The same points and some others measured another way (B), then each row and its match in B:
B:
1: [ 176  -77  108  -96 -112 -153  171    6 -325   -4   10  106 -175 -199
   50   66 -122  137  217   27  124  101 -132  -83   -2 -236 -129  -16
  -65 -153  100]
2: [ 175 -228 -508    8 -381 -163  578 -305 -141  -30   57  291 -141   82
  245  259 -237   -9  360  -62   55  358 -401   29  457 -186  189   43
  588 -157  431]
3: [ -53  -82  382 -102  195  -37 -405  254  -71  -68   10  -51   91 -300
  -38   18   15  -11  112   40  220 -100  176   63 -109  -28 -278   61
 -129   21 -137]
4: [-286  -26  206   12  344  265 -506  202  178  -96   36  -15  321 -128
  -99 -106  132 -226  -50   68  136 -281  284  194  -51  167 -217  111
   36  174 -270]
5: [-284  144   60   70  342  428 -220  113   32  -74   32  105  252  -38
 -207 -300  157 -176 -237  145    3 -382  186  114 -201  103 -181   90
 -141  142 -313]
6: [ 204   85  451  157 -402  371  217 -787 -392  598  -32  104 -433  269
   58 -292  -14  -54  173  297 -175 -478 -143 -342  105 -387 -432 -467
 -349  -30 -374]
7: [ -61  -22  311  -91  213   11 -311  247 -105  -86   12  -14   86 -281
  -77  -34   31   -3   56   55  186 -120  156   55 -150  -36 -245   68
 -163   10 -138]
8: [ -15  -43   83  -80  119  -31  -79  199 -131 -134   30   76   63 -226
  -36   17  -30   17   70   17  145    5   23   56  -82  -57 -127  102
  -25  -45    9]
9: [-150  -12   61   59   96  265 -147  -87   42   34   28   89  125   23
  -26 -104   40 -182   15  103   36 -221   73   86   71   24 -165    3
   88   90 -169]
10: [-108  -66  343 -152  339  -87 -471  476  -31 -218   17  -57  196 -406
  -94   43   36    1   58   -4  266  -48  225  137 -193   41 -233  166
 -135   20 -100]
11: [ 182  -52 -205  -90 -126 -191  441   51 -363 -130   32  233 -157 -174
   31   86 -166  190  152  -11   93  242 -261  -55   -2 -235   38   84
   57 -203  267]
12: [  -2  -88   39   14  -65   68    5 -130  -75   43   24  103   -9  -21
   69   20  -46  -81  169   50   76  -49  -41   26  141  -90 -125  -26
  131   -8  -14]
13: [-171 -155 -213   61   20  163  -83 -106  198  -60   51  115  212   70
   98   87  -17 -258  145   -8   94  -14   -6  196  316  105   -1   98
  490  103   45]
14: [-230   94  -58   90  208  386  -66  -22   24  -37   39  151  183   38
 -126 -229   97 -180 -147  120  -13 -299   91   94  -58   57 -112   62
   10  120 -208]
15: [ -96  -22  581  -20  164  178 -521   18  -45  142   -9  -94   58 -155
  -55 -115   89 -119   92  149  138 -360  244   12  -82  -33 -419  -97
 -250   99 -375]
16: [ -42  -87  273  -63  113   13 -286  118  -52  -25   14   -8   70 -198
   -2   21    8  -51  133   46  173  -99  111   58  -14  -33 -231   23
  -33   14 -105]
17: [  82   65  310  -83   65   16   -2   90 -352   28    5   65 -127 -227
  -95 -128  -19  126   37  110   80 -147   12 -114 -230 -208 -267  -46
 -365  -87 -131]
18: [ -10   50 -251   94 -115  243  387 -273 -173   51   32  269  -70  132
  -10 -139  -41  -62    6  103  -77 -106 -184  -37   88 -132  -14  -23
  101  -30    2]
19: [ -55   -1  -80  168 -173  378  182 -487  -49  230   24  188  -53  264
   50 -157   -3 -205   78  147  -99 -264 -108  -36  238  -90 -129 -146
  165   70 -146]
20: [-205   96 -225 -108  448   45  -16  583  -88 -456   55  183  293 -337
 -233 -110   33   61 -236  -24  144   34   86  181 -337   92   41  360
  -61  -13   52]
21: [  62  -43 -110    3 -106   43  240 -134 -186    3   35  183  -78  -22
   35    2  -85   -3  125   43   37   23 -161  -22   91 -152  -52    3
  112  -69   72]
22: [ -48   43 -236  -91  220  -48  182  373 -195 -334   45  206  119 -270
 -132  -40  -42  107  -84  -17  115  109  -54   92 -202  -34   44  257
  -14  -89  138]
23: [  56  -96 -367  -14 -114  -50  383  -50 -148 -130   49  246  -23  -30
   72  104 -133   14  146  -25   60  203 -230   48  177 -109  109  113
  324  -97  261]
24: [-231  -36  146    3  276  206 -392  158  133  -84   36    9  260 -120
  -62  -66   85 -186   -5   53  145 -215  209  170  -15  119 -187  109
   71  133 -192]
25: [  93 -110 -393 -251  173 -460  310  644 -273 -566   63  226   87 -509
  -39  251 -182  275   84 -171  277  531 -170  138 -160  -95  206  410
  163 -236  495]
26: [-148 -203 -236  -23   83   -9 -109  122  179 -203   55  109  244  -89
   89  187  -44 -178  166  -73  183  137    4  243  251  113   48  203
  508   45  164]
27: [ 193   42  188   46 -273  126  310 -413 -403  284   -4  155 -327   68
   32 -149  -77   60  156  178  -66 -182 -189 -233   32 -332 -240 -235
 -222 -112 -110]
28: [-223    5 -282   51  196  251   16   79   88 -182   55  196  250    1
  -74  -90   32 -169  -92   30   46  -90   18  182   44  109   29  177
  245   83  -13]
29: [ 149  -85   13  205 -536  313  377 -896 -165  503    2  193 -321  419
  218  -66 -105 -193  317  183 -149 -224 -275 -185  473 -280 -180 -360
  231  -11  -97]
30: [ 212    5  -47 -115  -91 -179  398   75 -455  -88   23  198 -222 -222
  -16   12 -141  233  119   27   81  158 -220 -114 -122 -290  -57   32
 -152 -210  173]
31: [ 105  -18 -287   63 -245  109  510 -333 -243   74   35  280 -163  122
   62  -32 -117   -1  118   69  -54   29 -278  -74  175 -202   25  -54
  171 -105  124]
32: [ 151 -172  -14  -30 -236 -110  190 -192 -180   67   25  122 -140  -42
  156  156 -147    5  309   10  104  128 -177  -34  243 -194  -80  -46
  204 -106  148]
33: [-182  -89   20  -73  288   16 -318  347   86 -248   44   43  279 -243
  -56   50   30  -93   28  -20  212   -8  154  206  -40  112  -85  221
  142   64  -19]
34: [  25  -33  276  -54   42    9 -138   56 -185   24   13   32  -41 -181
  -21  -32  -15   21  118   73  123 -107   46  -18  -64 -124 -246  -27
 -148  -34 -112]
35: [ 264 -294 -334 -364   27 -817  304  733 -321 -601   67  161  -10 -651
  113  527 -307  376  357 -275  423  829 -252  143  -20 -162  231  432
  318 -351  720]
36: [-311  -15  233   -2  407  256 -572  266  184 -139   35  -31  353 -173
 -114 -104  144 -224  -80   61  164 -294  314  219  -94  188 -233  139
    5  178 -282]
37: [ 251 -240  -98  -89 -325 -300  324 -147 -252    5   31  140 -213 -112
  216  284 -224   96  419  -55  153  329 -276  -42  293 -254   -6  -14
  288 -195  324]
38: [ 122  -23   81 -165  110 -230   90  351 -338 -207   28  109  -61 -385
  -62   52  -90  212   92  -14  185  151  -53  -15 -211 -176  -99  140
 -180 -163  131]
39: [-105 -167    6   79  -91  194 -138 -283  149  118   28   72   98  121
  136   59  -15 -264  221   51   63 -120    6  113  353   21 -122  -42
  383  104  -67]
40: [ 100 -101 -307  -56  -99 -135  368   33 -211 -168   42  229  -47 -115
   63  130 -153   76  166  -35   99  243 -228   33  113 -136   97  124
  248 -139  282]
41: [ 124  -89  219  -95  -59 -128   -6   34 -249    8   13   47 -113 -203
   49   74  -92   77  229   36  146   41  -54  -45    0 -185 -186  -20
  -69 -107   30]
42: [-111  -11  -72   36   80  191   -4  -38  -21  -35   35  139  105   -8
  -29  -74    9 -121   14   69   39 -130    7   81   50    1  -83   53
  113   46  -67]
43: [ 135  -38  279  -75  -68  -60   15  -23 -307   63    0   56 -162 -180
   10   -8  -68   85  182   80  110  -51  -46  -96  -55 -221 -231  -76
 -180  -98  -45]
44: [  34   -7  180  -88  100  -40  -41  161 -228  -76   17   74  -24 -233
  -57  -23  -32   73   69   58  138  -37   14  -15 -135 -126 -175   41
 -169  -68  -34]
45: [ -35 -206  -27  -55   21  -95 -137   97   51 -117   38   54  125 -146
  107  202  -73  -92  248  -49  200  129    0  156  208   11  -54  115
  327   -7  122]
46: [  -7   62   66   10   44  151   80  -39 -210   16   18  133  -40  -63
  -76 -141    1    4   -8  113   21 -163  -23  -38  -93 -118 -160  -11
 -135  -23 -103]
47: [-272  -24  498  -29  406  231 -738  271  155  -48    2 -118  301 -225
 -124 -114  163 -200  -20   95  195 -368  386  164 -136  148 -364   66
 -151  185 -390]
48: [ 198  -85  176  -15 -257  -37  186 -275 -301  183    8  100 -253  -31
  110   37 -115   50  281   86   49  -11 -162 -143  125 -271 -202 -158
  -34 -121   10]
49: [ 234 -327 -406   35 -542 -195  508 -497  -87  109   43  225 -199  162
  369  370 -271  -65  536  -72   68  379 -418    3  648 -212  137  -59
  717 -144  431]
50: [-106  -97 -193   54  -13  152   38 -117   72  -36   43  155  128   58
   60   24  -28 -171  108   21   48  -21  -49  126  226   27   -8   68
  346   51   35]
51: [ -38    0  -79 -123  223  -90   38  398 -182 -303   41  135  109 -320
 -109    7  -36  105  -25  -23  166  105   -3   87 -201  -40  -28  224
  -45  -77  108]
52: [  52  -88  -30  -41  -69  -44  109  -25 -156  -34   28  132  -42  -98
   60   71  -91    4  178   14  104   66  -96    8   97 -127  -70   28
  124  -69   88]
53: [-142  -43  244  -55  260   93 -373  233   15 -111   28   -3  186 -219
  -74  -37   56  -97   22   46  175 -148  192  123  -94   52 -218   95
  -48   65 -153]
54: [  27 -152  344  -80   17  -86 -286   54  -91   35   10  -39   -8 -210
   71  104  -36  -24  254   28  195  -31   65   16   63  -96 -253  -18
   -4  -21  -59]
55: [-115   25 -320   36   86  167  210   31  -57 -151   52  234  126  -12
  -57  -81  -18  -76  -60   25   16  -18  -77  102   15    7   53  142
  176    1   61]
56: [-118  117  472  -80  368  149 -396  329 -180  -75    5  -25  100 -320
 -219 -228  117   34 -125  136  128 -324  257    9 -395  -29 -363   49
 -481   36 -326]
57: [  67 -129 -188   84 -288  100  293 -425  -87  152   31  199 -110  170
  162   67 -115 -117  256   52   -6   17 -222  -16  359 -142  -24  -90
  351  -39  101]
58: [-176  134  121  -58  393  175 -181  378 -132 -216   32   90  192 -270
 -231 -217  100   10 -211   92   96 -213  175   77 -357   31 -168  166
 -291   39 -185]
59: [-147   28  -87   80   78  297   17 -110    2    4   29  158  119   58
  -50 -141   42 -157  -45   90   -9 -212   14   71   46   14  -95   30
  105   83 -126]
60: [-233  210 -256   62  302  388  143  147 -108 -190   52  251  200  -26
 -250 -327  100  -63 -330  119  -50 -259   41   84 -263   50  -21  165
 -122   65 -148]
61: [ -79   21  188   -6  135  160 -162   49  -95    5   16   62   59 -115
  -66 -119   44  -65    5   97   82 -200   86   25  -79  -41 -216   10
 -111   28 -173]
62: [  19  -44 -253   69 -172  142  339 -287 -124   58   36  237  -57  119
   65  -23  -82  -79  115   59  -31   -7 -196   -4  198 -125    6  -23
  246  -39   77]
63: [ 154   14  185 -204  135 -268   71  419 -432 -224   17   87 -101 -453
 -108   10  -92  279   61   16  204  137  -38  -66 -333 -222 -146  128
 -336 -199   95]
64: [  -1  -14   60  -53   83    4   17  119 -181  -91   26  103   13 -179
  -51  -26  -29   32   57   39  107  -25  -19   15  -75  -94 -125   66
  -60  -50   -3]
65: [ 199 -142  279  -53 -235 -108   36 -208 -251  176   -1   34 -220  -89
  135  106 -123   36  350   63  110   16 -104 -110  152 -254 -237 -144
   -9 -106   10]
66: [-129  -85 -355  -68  205  -53   67  339   27 -359   66  181  245 -211
  -32   98  -55  -29    9  -84  174  197  -28  206   16   75  114  306
  311  -28  213]
67: [-111  217  287   -2  299  304 -126  160 -258  -22    7   90   37 -167
 -262 -355  117   25 -244  187    5 -392  155  -52 -414  -78 -293   15
 -501   28 -343]
68: [ -41  -29  120   17   10  158  -75 -107  -78   68   23   81   21  -21
    3  -62    6  -97   87   94   48 -165   21   10   53  -65 -181  -37
   22   23 -121]
69: [-197  103  545  -59  444  217 -582  363  -65  -71    6  -77  197 -312
 -236 -241  164  -55 -141  142  150 -405  353   62 -380   49 -397   61
 -444  109 -414]
70: [  43  -64 -106  -73   19  -89  156  124 -184 -151   37  150   -3 -182
    7   69  -91   63  113   -6  127  118  -99   31    4 -108  -27  117
   86  -99  144]
71: [-196   78  232  109  136  451 -248 -198   23  158   10   61  102   93
  -85 -267  128 -227  -67  181  -30 -458  151   22  -19   21 -292  -87
  -97  156 -383]
72: [-172   70  376   23  238  303 -375   44  -31   59   12   -5  119 -101
 -127 -220  119 -134  -61  158   66 -393  224   31 -156   12 -331  -26
 -245  124 -366]

[ -78   -2   93   33  -24   99 -169 -283   60   39  -33  162   19   58
 -328  -38  119 -222  -45 -215  116  -74  -66  104   87  125   81  -45
  143 -105  152   66   61] => 17
[ 208 -163   92  -49 -235 -208 -114  328  -80   64  -43   54   22  -71
 -167   21  414   24  252 -193   20  -24  126   54   80 -128  114 -188
   99  -26  -21  315  168] => 49
[ 129 -177  -47  -57  -95 -113   -8  258  -22 -178    0  128  -54  114
  -72  276  219   84   32  -36  -19  -59  198   89   78   84  159   19
   78  -45   65  208   82] => 1
[-106  -18  -61 -114  -46  -55   -2  118   38   38   -7   54  -63   21
   38   86  -30  -50  -45   17  -13  -54   34   80   -3   16   14   -7
   23   25   28   24   33] => 68
[ 174 -101  106   72  -27  113  -70 -120  -24 -234  -82  100   66  166
 -275   90  169   18   42 -120   58   25   93   -8  104  155  146   18
  106 -167   92  135   63] => 63
[ 426  -75  242  104  -53  194   32  -34 -148 -325 -236 -132  214  133
 -191 -104  116  216  253  -24   10  236  112 -245   42   -3   71  -53
   -3 -210  -99  104   82] => 25
[  53  -54   -1  -48  -22   27   39   90   -9 -134  -64   14    3   99
   -3  102  -15   59    3   46  -22   25   89  -15   10   56   49   31
    3  -47    7   43   35] => 8
[   8 -154  -53  -70 -125 -161  -96  207   25  -14   49  193  -87   45
 -137  235  278  -53    7 -135   20 -139  130  187   95   68  149  -30
  132  -14  117  228  100] => 48
[  97   27  105  -20  -15  122   47  -21  -49  -81 -152 -107   96   51
  -14 -114  -94   61   93   48  -11  132   10 -130  -28  -33  -29  -40
  -39  -71  -74  -31   30] => 22
[-172   53  -43 -128  -21   -8   23   63   47  111  -36  -13  -43   -5
   97  -19 -160  -76  -55   67  -22  -19  -34   38  -47  -27  -61  -22
  -24   48   -8  -68   13] => 9
[ -87   83  -30 -155  -14    9  146  199  -10   57 -106 -169    1  -21
  275  -86 -285   69   23  211  -86   97   -6  -90 -116 -125 -128  -33
 -133   70 -141 -128   -5] => 28
[  -6  -70   63   12  -66   19 -149 -127   33  -10  -15  173   -2   67
 -296   54  205 -151   -9 -203   86  -81   14  115  107  112  118  -46
  147  -93  141  138   78] => 43
[-187   68  -86  -87   90  130   88  -82   82  -91  -39   25  -48  141
  107  101 -303  -36 -195  160  -27   -7   -2   18  -44  139  -29  124
  -34   -9   45 -150  -50] => 47
[-140  -94  -60  -98 -128 -178 -151  121   69  154   79  217 -119  -22
 -159  149  240 -188  -40 -190   51 -192   38  238   93   43  109  -71
  153   26  146  184   94] => 27
[ 684 -232  281  182  -97  163   10   62 -209 -563 -240  -58  237  236
 -332   65  378  350  340 -101   22  247  273 -250  131   80  218  -22
   64 -304  -60  298  127] => 35
[-156   39  -27  -36   69  147   -2 -193   83  -76  -37   86  -23  139
  -57   74 -175 -103 -170   28   25  -36  -24   52   11  163   18   86
   35  -57   99  -87  -25] => 56
[ 133 -115   82   11 -103  -22  -97   46  -24  -83  -53   99   26   61
 -226   70  250  -15   92 -154   49  -19   86   46   91   46  121  -63
  109  -97   64  191  102] => 30
[-218 -138 -215 -251 -205 -423  -65  537   71  281  152  189 -236 -119
  123  270  229 -113  -30  -61  -45 -253  117  309   29  -86   73  -94
   86  181   72  218  109] => 29
[-239   51 -106 -130   37   25   45    3   89   28   -2   48  -86   71
  110   98 -226  -83 -173  106  -28  -60  -11   83  -41   79  -33   68
  -17   42   52 -103  -20] => 67
[  -2   -2   75  -13  -38   73  -49  -85    9  -10  -75   34   35   46
 -142  -40   24  -67   20  -70   39   14  -12    6   28   37   28  -42
   52  -70   37   34   49] => 64
[  20   63   80  -16   31  174   57 -108  -12  -97 -144  -86   79   84
   -4  -95 -184   30   14   76   -3  118  -21 -115  -37   21  -43    5
  -44  -77  -47  -90    0] => 33
[  96    7   52  -73  -41   43  100  157  -56  -75 -137 -135   63   35
  106  -59 -105  124  105  117  -52  125   50 -125  -50  -76  -44  -36
  -72  -21 -116  -19   33] => 26
[-212   26  -28  -36   28   82  -83 -209  106   26   11  160  -54   93
 -148   75  -57 -198 -171  -73   58 -106  -49  136   44  165   46   45
   93  -38  158  -29    9] => 15
[  89 -110   51  -30 -127  -84  -99  122  -16  -12  -28  103   -5   23
 -179   76  254  -35   95 -149   35  -47   84   76   81   10  110  -85
  105  -52   53  197  109] => 32
[-147  122   62  -44   41  167    1 -212   46   67 -102  -43   43   29
  -30 -163 -223 -115  -56   25   31   49 -115  -40  -44   17  -80  -21
  -17  -35    2 -140   -5] => 24
[ 175  -97   48  -59 -113  -62   25  249  -72  -88  -93  -34   32   29
   -8   43  127  118  154    1  -31   58  128  -40   17  -61   52  -67
    2  -36  -63  139   85] => 40
